Here is a tiny trained network, its code and every weight. The questions are about switching its units off for an input and a class, where a switched-off unit gives its printed mean instead of its output.

import numpy as np


def w(rows, s, z=0):
    codes = np.array(rows[::2]) - 128.0
    scale = np.full(codes.shape[1], s)
    scale[-1] = z or s
    return codes * scale


def f(y):
    return y / 2 * (1 + np.tanh(0.7978845608 * (y + 0.044715 * y**3)))


def log_softmax(a):
    a = a - a.max(-1, keepdims=True)
    return a - np.log(np.exp(a).sum(-1, keepdims=True))


def net(x, mask):
    res = np.array(x, float).reshape(1, 5) / 4 @ E
    y = f(res @ A[0][:, :-1].T + A[0][:, -1])
    res = res + np.where(mask, y, B[0][:, -1]) @ B[0][:, :-1]
    return log_softmax(res[-1] @ U[:, :-1].T + U[:, -1])


A, B = {}, {}
E = w([
[210,111,174,85,186,166,159,184,107,84,100],'x0',
[215,154,86,122,36,176,160,116,231,89,187],'x1',
[59,118,110,179,175,187,84,202,151,77,198],'x2',
[108,47,146,187,52,136,68,211,87,161,167],'x3',
[156,188,156,92,163,116,2,116,154,145,178],'x4',
],0.0076)
A[0] = w([
[228,119,142,47,104,129,176,139,125,90,91,247],'neuron 1',
[185,179,77,143,101,149,145,85,213,102,186,203],'neuron 2',
[83,169,139,133,235,135,149,97,117,111,87,110],'neuron 3',
[104,74,126,198,91,197,120,222,142,114,204,245],'neuron 4',
[196,153,180,60,182,116,41,135,139,133,171,170],'neuron 5',
[213,176,195,79,182,101,54,79,133,144,139,125],'neuron 6',
[43,109,134,172,148,88,70,121,80,149,129,188],'neuron 7',
[105,62,157,196,104,230,66,255,119,115,198,131],'neuron 8',
[157,48,142,181,148,202,159,209,71,60,143,222],'neuron 9',
[114,184,161,80,236,136,127,130,101,89,125,248],'neuron 10',
[206,210,167,81,142,143,103,111,228,108,192,238],'neuron 11',
[162,185,159,63,199,85,77,75,134,153,123,206],'neuron 12',
[78,65,115,192,82,98,103,143,85,167,146,126],'neuron 13',
[132,76,113,119,170,229,195,188,131,24,86,119],'neuron 14',
[155,158,170,73,79,70,168,61,89,147,39,85],'neuron 15',
[117,155,52,166,68,167,137,93,239,101,213,108],'neuron 16',
[116,176,65,160,49,179,123,77,219,96,187,161],'neuron 17',
[66,101,134,198,107,91,75,190,90,163,161,147],'neuron 18',
[39,96,139,170,134,89,53,174,76,165,140,252],'neuron 19',
[23,85,101,167,166,79,81,135,97,195,132,183],'neuron 20',
[102,61,100,88,82,85,201,103,59,162,26,235],'neuron 21',
],0.0073,0.0036)
B[0] = w([
[232,155,167,76,127,176,210,85,176,168,72,202],'neuron 1',
[103,207,77,100,78,148,164,83,216,90,143,210],'neuron 2',
[85,242,80,108,200,107,131,143,156,70,46,184],'neuron 3',
[190,60,81,139,84,126,127,243,108,109,189,244],'neuron 4',
[164,124,133,27,80,194,38,148,124,155,131,198],'neuron 5',
[119,144,136,32,143,205,70,68,120,193,163,188],'neuron 6',
[42,173,115,219,156,47,103,107,85,165,159,218],'neuron 7',
[182,58,88,191,146,148,61,254,20,126,201,251],'neuron 8',
[166,84,185,123,144,215,157,233,129,54,121,225],'neuron 9',
[64,221,73,79,193,176,109,172,145,49,51,213],'neuron 10',
[135,176,86,21,22,180,82,111,188,120,164,224],'neuron 11',
[110,164,91,57,160,180,98,61,120,188,147,202],'neuron 12',
[91,66,195,200,69,73,100,89,92,200,155,196],'neuron 13',
[120,93,169,108,163,199,177,202,150,24,57,195],'neuron 14',
[215,176,170,151,161,128,183,10,144,207,51,182],'neuron 15',
[119,153,32,185,21,67,155,164,206,34,183,212],'neuron 16',
[101,185,74,164,21,60,189,101,213,44,187,216],'neuron 17',
[59,77,139,239,65,35,46,187,37,138,139,219],'neuron 18',
[45,124,141,213,143,58,26,156,45,154,127,254],'neuron 19',
[43,134,135,222,134,64,117,81,113,142,167,231],'neuron 20',
[206,101,224,209,133,88,219,46,118,211,78,221],'neuron 21',
],0.0069,0.0095)
U = w([
[142,178,43,135,23,110,186,119,238,34,185,149],'0',
[252,160,204,102,113,110,214,30,146,210,43,91],'1',
[141,53,107,186,88,105,28,228,43,143,197,201],'2',
[30,210,89,147,243,67,98,60,100,142,103,150],'3',
[206,42,172,148,123,173,234,187,97,88,125,11],'4',
[57,95,214,195,82,45,109,46,88,199,116,153],'5',
[181,169,116,1,90,203,17,79,145,159,152,3],'6',
[117,165,160,87,228,191,160,182,138,7,29,120],'7',
],0.0073,0.0038)

Each question gives the input, the list of numbers given to net, and the class t.
The units are the neurons (one row each of A and B). Each row of codes is followed by its name. A weight is (code - 128) times the scale printed after its matrix; where a second scale follows, it is the last column's (A, B and U).
mask holds one flag per neuron, in row order. A switched-off neuron (its flag False) gives its mean, the last column of its row in B, instead of its output. The means were averaged over made-up inputs and are rounded, as every weight is.
A unit's drop is (log p(t) with every unit on - log p(t) with that unit switched off) / (log p(t) with every unit on - log p(t) with every unit switched off).
The circuit of an input: a set's keep is (log p(t) with only the set's units on - log p(t) with every unit switched off) / (log p(t) with every unit on - log p(t) with every unit switched off). Starting from the 12 units with the biggest drops (on a tie, the unit counted first), units are removed one at a time, each time the one whose removal leaves the highest keep (on an exact tie, the one counted first), for as long as the keep stays at least 0.8.
units of the circuit, in order: the units of the circuit, biggest drop first
most important unit: the unit with the biggest drop
k most important neurons: the k neurons with the biggest drops, biggest first
drop of u: that unit's drop, to one decimal
input [-3,-8,-8,-7,4], class 1: units of the circuit, in order => [neuron 15]
input [5,4,-2,2,0], class 4: units of the circuit, in order => [neuron 17; neuron 1]
input [-8,4,-8,4,7], class 0: 2 most important neurons => [neuron 17; neuron 16]
input [-5,-2,7,-3,6], class 3: units of the circuit, in order => [neuron 9; neuron 10]
input [-2,7,-1,7,-3], class 0: 2 most important neurons => [neuron 17; neuron 16]
input [1,-6,-1,2,4], class 3: units of the circuit, in order => [neuron 4; neuron 10]
input [1,6,7,3,4], class 0: 4 most important neurons => [neuron 17; neuron 16; neuron 2; neuron 11]
input [-8,2,-4,-8,-4], class 1: 2 most important neurons => [neuron 15; neuron 21]
input [-7,6,-7,-6,-7], class 1: 4 most important neurons => [neuron 15; neuron 21; neuron 1; neuron 4]
input [5,-2,-8,-4,6], class 6: 2 most important neurons => [neuron 6; neuron 5]
input [-7,-8,1,0,2], class 5: 2 most important neurons => [neuron 13; neuron 18]
input [1,-3,3,0,-7], class 4: drop of neuron 9 => 0.2
input [3,5,3,1,5], class 0: drop of neuron 16 => 0.2
input [6,-1,-5,-8,0], class 1: most important unit => neuron 15
input [4,1,1,-1,1], class 6: drop of neuron 3 => 0.1
